Below is a small trained network, with its code and all its weights. Each question gives an input and a target symbol and asks what happens when units are switched off, that is, made to give their printed mean instead of their output.

import numpy as np


def w(rows, s, z=0):
    codes = np.array(rows[::2]) - 128.0
    scale = np.full(codes.shape[1], s)
    scale[-1] = z or s
    return codes * scale


def norm(h):
    return h / np.sqrt((h * h).mean(-1, keepdims=True) + 1e-5)


def f(y):
    return y / 2 * (1 + np.tanh(0.7978845608 * (y + 0.044715 * y**3)))


def softmax(a):
    e = np.exp(a - a.max(-1, keepdims=True))
    return e / e.sum(-1, keepdims=True)


def log_softmax(a):
    a = a - a.max(-1, keepdims=True)
    return a - np.log(np.exp(a).sum(-1, keepdims=True))


def net(x, mask):
    ids = ['ΔΛΣΨΩαβγεηθμτφ'.index(c) for c in x.split()]
    T = len(ids)
    res = E[ids] + P[:T]
    u = 0
    for l in range(2):
        r = norm(res)
        for j in range(3):
            rows = slice(2 * j, 2 * j + 2)
            q, k, v = (r @ M[l][rows].T for M in (Q, K, V))
            z = softmax(np.where(np.tri(T) > 0, q @ k.T / 2**0.5, -1e9)) @ v
            o = O[l][rows]
            res = res + np.where(mask[u + j], z, o[:, -1]) @ o[:, :-1]
        u += 3
        y = f(norm(res) @ A[l][:, :-1].T + A[l][:, -1])
        res = res + np.where(mask[u : u + 16], y, B[l][:, -1]) @ B[l][:, :-1]
        u += 16
    return log_softmax(norm(res)[-1] @ U[:, :-1].T + U[:, -1])


Q, K, V, O, A, B = {}, {}, {}, {}, {}, {}
E = w([
[175,175,84,75,143,185],'Δ',
[130,216,75,144,139,126],'Λ',
[160,198,62,133,89,45],'Σ',
[148,91,122,163,79,10],'Ψ',
[70,253,247,48,127,64],'Ω',
[134,188,142,152,128,56],'α',
[138,108,140,126,152,169],'β',
[169,116,105,41,172,105],'γ',
[172,177,134,60,169,135],'ε',
[158,97,136,136,100,103],'η',
[132,130,180,141,147,92],'θ',
[173,175,140,127,138,99],'μ',
[102,146,28,214,90,188],'τ',
[85,132,206,107,172,145],'φ',
],0.0061)
P = w([
[164,108,124,109,158,99],'0',
[112,152,144,89,2,143],'1',
[165,145,142,139,130,144],'2',
[53,167,91,130,122,139],'3',
[152,157,152,137,143,152],'4',
[79,156,100,119,116,124],'5',
[142,147,147,140,150,152],'6',
],0.02)
Q[0] = w([
[214,173,224,83,108,55],'0.h1',
[194,152,188,164,86,177],'0.h1',
[222,90,113,218,160,143],'0.h2',
[252,103,191,133,214,145],'0.h2',
[95,80,175,131,191,96],'0.h3',
[203,104,254,50,67,82],'0.h3',
],0.043)
K[0] = w([
[158,172,210,169,179,172],'0.h1',
[90,159,125,172,235,151],'0.h1',
[114,127,61,166,61,178],'0.h2',
[98,221,142,183,87,205],'0.h2',
[196,82,174,138,83,130],'0.h3',
[253,54,167,80,165,22],'0.h3',
],0.043)
V[0] = w([
[107,78,52,100,157,206],'0.h1',
[167,156,193,95,162,187],'0.h1',
[70,253,35,72,101,164],'0.h2',
[123,227,243,111,194,157],'0.h2',
[177,74,153,176,175,166],'0.h3',
[122,71,135,109,163,232],'0.h3',
],0.02)
O[0] = w([
[142,117,112,163,90,118,32],'0.h1',
[145,90,135,144,108,85,254],'0.h1',
[184,108,178,201,100,143,143],'0.h2',
[110,2,118,95,102,122,31],'0.h2',
[150,139,112,117,111,66,19],'0.h3',
[106,130,99,168,105,84,7],'0.h3',
],0.019,0.0074)
A[0] = w([
[135,121,120,129,121,127,110],'0.n1',
[214,117,122,140,253,41,145],'0.n2',
[128,140,144,105,98,117,135],'0.n3',
[158,132,92,159,145,122,73],'0.n4',
[113,115,123,163,140,130,89],'0.n5',
[133,110,115,131,100,115,102],'0.n6',
[118,111,107,136,127,131,76],'0.n7',
[115,115,119,135,130,128,90],'0.n8',
[154,94,139,124,151,133,79],'0.n9',
[141,103,119,141,135,132,117],'0.n10',
[177,98,154,156,172,129,128],'0.n11',
[133,95,134,137,128,126,89],'0.n12',
[132,100,148,129,146,125,82],'0.n13',
[135,114,147,132,146,109,108],'0.n14',
[146,111,127,141,133,120,108],'0.n15',
[135,130,146,155,91,103,2],'0.n16',
],0.042,0.0057)
B[0] = w([
[132,135,142,126,125,124,127],'0.n1',
[252,77,106,56,187,47,255],'0.n2',
[129,124,109,142,108,171,148],'0.n3',
[146,127,105,123,127,161,151],'0.n4',
[121,157,136,114,126,148,139],'0.n5',
[130,138,159,116,104,125,146],'0.n6',
[134,139,142,94,126,138,127],'0.n7',
[128,131,141,102,126,140,125],'0.n8',
[200,137,125,130,161,73,171],'0.n9',
[151,142,113,148,152,106,152],'0.n10',
[188,190,127,184,146,66,252],'0.n11',
[157,121,102,142,156,124,159],'0.n12',
[159,132,147,114,134,90,155],'0.n13',
[132,135,140,144,152,116,154],'0.n14',
[129,125,116,153,153,128,162],'0.n15',
[84,174,170,76,124,141,180],'0.n16',
],0.05,0.016)
Q[1] = w([
[208,10,141,124,116,83],'1.h1',
[161,66,99,197,185,56],'1.h1',
[140,204,85,2,168,227],'1.h2',
[84,108,76,77,74,135],'1.h2',
[150,142,144,51,138,181],'1.h3',
[224,147,84,179,174,38],'1.h3',
],0.044)
K[1] = w([
[121,27,169,144,176,59],'1.h1',
[121,153,165,164,230,88],'1.h1',
[124,175,144,104,2,163],'1.h2',
[91,89,158,162,83,158],'1.h2',
[140,154,110,115,39,112],'1.h3',
[151,63,107,185,233,35],'1.h3',
],0.046)
V[1] = w([
[91,196,198,151,148,154],'1.h1',
[91,158,37,175,129,113],'1.h1',
[183,129,103,146,14,170],'1.h2',
[92,173,135,92,68,1],'1.h2',
[165,134,191,137,153,178],'1.h3',
[137,137,155,105,213,174],'1.h3',
],0.037)
O[1] = w([
[160,212,186,102,160,153,52],'1.h1',
[172,168,50,209,130,127,139],'1.h1',
[141,53,181,209,51,153,113],'1.h2',
[32,168,144,167,88,1,249],'1.h2',
[159,119,193,91,191,164,101],'1.h3',
[174,169,115,59,148,202,179],'1.h3',
],0.018,0.012)
A[1] = w([
[225,15,142,141,161,131,46],'1.n1',
[210,96,108,52,165,27,76],'1.n2',
[120,88,150,144,134,114,77],'1.n3',
[123,166,111,153,108,43,154],'1.n4',
[177,207,138,155,126,138,98],'1.n5',
[73,138,136,186,185,122,138],'1.n6',
[72,106,214,102,106,76,134],'1.n7',
[194,203,157,144,110,147,52],'1.n8',
[185,135,60,32,167,160,2],'1.n9',
[132,61,139,51,152,118,84],'1.n10',
[125,143,57,68,169,112,103],'1.n11',
[69,54,84,97,61,122,46],'1.n12',
[181,57,136,95,90,55,165],'1.n13',
[221,65,125,39,239,2,168],'1.n14',
[105,109,209,146,120,160,209],'1.n15',
[159,169,77,176,145,151,86],'1.n16',
],0.023,0.0039)
B[1] = w([
[128,228,123,128,109,143,171],'1.n1',
[228,114,121,107,129,83,216],'1.n2',
[149,117,148,116,131,122,129],'1.n3',
[165,143,130,97,137,172,173],'1.n4',
[130,152,163,154,178,110,165],'1.n5',
[167,129,124,127,92,115,139],'1.n6',
[110,172,173,123,95,100,135],'1.n7',
[132,143,155,159,189,117,162],'1.n8',
[75,55,147,85,80,89,166],'1.n9',
[144,120,101,171,84,107,150],'1.n10',
[148,124,88,123,84,161,161],'1.n11',
[153,107,133,126,229,145,137],'1.n12',
[131,138,181,137,187,133,173],'1.n13',
[253,132,128,121,120,41,253],'1.n14',
[186,132,132,128,90,145,137],'1.n15',
[124,129,178,137,125,114,151],'1.n16',
],0.055,0.041)
U = w([
[225,98,95,82,112,53,167],'Δ',
[159,213,179,203,210,105,80],'Λ',
[67,192,115,17,145,123,113],'Σ',
[87,186,217,103,1,91,80],'Ψ',
[194,146,113,154,50,253,105],'Ω',
[112,250,33,118,70,130,78],'α',
[121,36,90,147,225,177,144],'β',
[37,67,152,110,181,56,136],'γ',
[140,91,216,14,169,201,75],'ε',
[108,137,22,113,163,166,150],'η',
[128,38,103,245,94,146,126],'θ',
[68,57,105,79,71,145,253],'μ',
[106,18,230,167,108,124,111],'τ',
[51,137,59,201,70,57,169],'φ',
],0.0078,0.0048)

Each question gives the input, a string of symbols that net reads in full, and the target symbol t.
The units are the heads (2 rows each of Q, K, V and O) and the neurons (one row each of A and B). Each row of codes is followed by its name. A weight is (code - 128) times the scale printed after its matrix; where a second scale follows, it is the last column's (O, A, B and U).
mask holds one flag per unit, layer by layer, with each layer's heads first. A switched-off unit (its flag False) gives its mean, the last column of its rows in O or B, instead of its output. The means were averaged over made-up inputs and are rounded, as every weight is.
A unit's drop is (log p(t) with every unit on - log p(t) with that unit switched off) / (log p(t) with every unit on - log p(t) with every unit switched off).
unit that matters most: the unit with the biggest drop
top k neurons: the k neurons with the biggest drops, biggest first
k most important neurons of layer l: the k neurons of layer l with the biggest drops, biggest first
input μ τ β τ γ φ, target β: 2 most important neurons of layer 1 : [1.n12, 1.n14]
input Λ μ μ Λ, target Ω: unit that matters most : 0.n11
input Δ θ ε β Λ γ, target Ψ: top 3 neurons : [0.n11, 0.n2, 1.n14]
input θ θ η μ τ ε, target η: 4 most important neurons of layer 0 : [0.n2, 0.n11, 0.n16, 0.n3]
input Λ Ψ Λ Λ Λ Δ, target Ω: 3 most important neurons of layer 0 : [0.n2, 0.n3, 0.n11]
input γ Σ β τ Λ θ, target θ: 2 most important neurons of layer 0 : [0.n2, 0.n16]
input φ τ φ τ μ θ, target γ: top 4 neurons : [0.n2, 1.n14, 0.n11, 1.n12]
input η η μ Δ, target α: top 4 neurons : [0.n2, 1.n14, 0.n11, 1.n2]
input α τ Δ μ, target μ: top 2 neurons : [0.n11, 0.n2]
input μ μ τ θ, target β: 4 most important neurons of layer 0 : [0.n11, 0.n16, 0.n2, 0.n3]
input Λ Σ Δ Λ, target Ω: top 4 neurons : [0.n2, 0.n11, 0.n3, 1.n14]
input γ τ Λ β τ τ, target θ: 3 most important neurons of layer 0 : [0.n2, 0.n11, 0.n16]
input η τ Σ Δ Σ Λ, target α: top 2 neurons : [0.n2, 1.n14]
input α β Σ γ, target μ: top 3 neurons : [0.n11, 0.n2, 1.n14]
input α Σ τ Δ ε τ Δ, target Λ: unit that matters most : 0.h3
input α μ Σ τ, target μ: top 2 neurons : [0.n11, 0.n2]
input Λ τ Λ ε Σ Ω, target Ω: 2 most important neurons of layer 0 : [0.n11, 0.n2]
input β τ Σ τ, target φ: top 3 neurons : [0.n2, 1.n14, 0.n11]
input Ψ Σ τ Σ, target Σ: 2 most important neurons of layer 1 : [1.n14, 1.n2]
input β Λ Λ τ ε Σ, target φ: most important neuron of layer 0 : [0.n2]
input Δ ε Δ α, target Ψ: top 2 neurons : [0.n11, 0.n2]
input Λ Σ τ μ ε ε, target Ω: top 3 neurons : [0.n2, 0.n11, 0.n3]
input β β Λ α, target φ: 3 most important neurons of layer 0 : [0.n2, 0.n11, 0.n16]
input Ψ Λ Δ φ, target Σ: 3 most important neurons of layer 1 : [1.n14, 1.n2, 1.n9]
input ε τ α τ μ μ, target τ: 3 most important neurons of layer 1 : [1.n14, 1.n12, 1.n2]
